[[138 146 128 130 125 127 117 141 105]
 [138 128 135 132 127 127 118 143 101]]
|
[[138 128 135 132 127 127 118 143 101]]

[[139 134 132 114 129 117 136]
 [124 111 110 113 145 139 142]
 [117 109 107 117 145 138 139]
 [142 133 133 138 122 127 119]
 [136 129 129 131 124 126 120]
 [136 142 138 101 127 114 141]
 [127 114 113 118 138 138 136]]
|
[[124 111 110 113 145 139 142]
 [142 133 133 138 122 127 119]
 [136 142 138 101 127 114 141]]

[[150 138]
 [140 107]]
|
[[140 107]]

[[140 149 123 109 121 150 136]
 [129 139 106 125 120 130 155]
 [140 142 126 115 120 134 133]
 [141 150 123 116 132 146 136]]
|
[[129 139 106 125 120 130 155]
 [141 150 123 116 132 146 136]]

[[121 128 129 124 122 117 149]
 [131 130 138 131 113 125 129]
 [123 128 124 129 139 133 147]
 [140 115 118 137 127 122 144]
 [125 119 113 128 132 147 112]
 [119 131 125 124 144 136 129]
 [127 137 103 128 130 123 121]]
|
[[131 130 138 131 113 125 129]
 [140 115 118 137 127 122 144]
 [119 131 125 124 144 136 129]]

[[139 107 103 136]
 [128 123 119 110]
 [128 147 129 140]
 [115 140 120 130]
 [142 121 127 121]
 [131 139 132 134]
 [144 105 121 104]
 [140 120 123 132]
 [129 124 128 104]
 [134 109 128 126]
 [125 123 114 138]
 [121 141 135 134]]
|
[[128 123 119 110]
 [115 140 120 130]
 [131 139 132 134]
 [140 120 123 132]
 [134 109 128 126]
 [121 141 135 134]]

[[ 98 134 127 144 151 127 114 134 130]
 [116 135 103 134 150 125  99 125 133]]
|
[[116 135 103 134 150 125  99 125 133]]

[[140 116 131 129 127 150 122 110 134 120 134 152]
 [130 145 128 139 109 118 141 141 114 119 126 119]
 [126 127 132 128 133 124 132 125 119 123 124 126]
 [129 112 125 119 140 132 118 126 141 143 131 141]]
|
[[130 145 128 139 109 118 141 141 114 119 126 119]
 [129 112 125 119 140 132 118 126 141 143 131 141]]

[[129 129 116 137 150 138 117 122 135 125 138 124 122 128 119]
 [129 129 116 136 150 137 116 122 135 125 138 124 122 128 114]
 [126 129 116 133 150 136 123 120 135 125 138 124 121 128 134]
 [129 129 116 136 150 137 116 122 135 125 138 124 122 128 115]
 [126 129 116 133 150 136 123 120 135 125 138 124 121 128 133]
 [129 129 116 137 150 138 117 122 135 125 138 124 122 128 114]]
|
[[129 129 116 136 150 137 116 122 135 125 138 124 122 128 114]
 [129 129 116 136 150 137 116 122 135 125 138 124 122 128 115]
 [129 129 116 137 150 138 117 122 135 125 138 124 122 128 114]]
---
[[148 142 130 115]
 [125 140 112 146]
 [148 136 140 122]
 [128 116 142 126]
 [152 141 139 124]]
|
[[125 140 112]
 [148 136 140]]

[[106 141 140 134 118]
 [122 132 147 132 125]
 [128 123 120 123 137]]
|
[[122 132 147]
 [128 123 120]]

[[113 132 154]
 [117  98 118]
 [155  99 153]]
|
[[117  98 118]
 [155  99 153]]

[[134 127 136 133]
 [135 129 106 124]
 [132 125 108 125]
 [127 125 140 135]]
|
[[135 129 106]
 [132 125 108]]

[[104 113 131]
 [108 115 134]
 [110 118 131]]
|
[[108 115 134]
 [110 118 131]]

[[153 136 148]
 [114 124 139]
 [104 132 123]
 [120 122 120]
 [140 122 105]]
|
[[114 124 139]
 [104 132 123]]

[[130 136 129 121]
 [119 124 124 126]
 [100 121 114 122]
 [135 138 132 117]]
|
[[119 124 124]
 [100 121 114]]

[[129 135 127 137 139]
 [110 113 125 110 135]
 [128 127 128 127 127]
 [104 118 119 111 113]]
|
[[110 113 125]
 [128 127 128]]
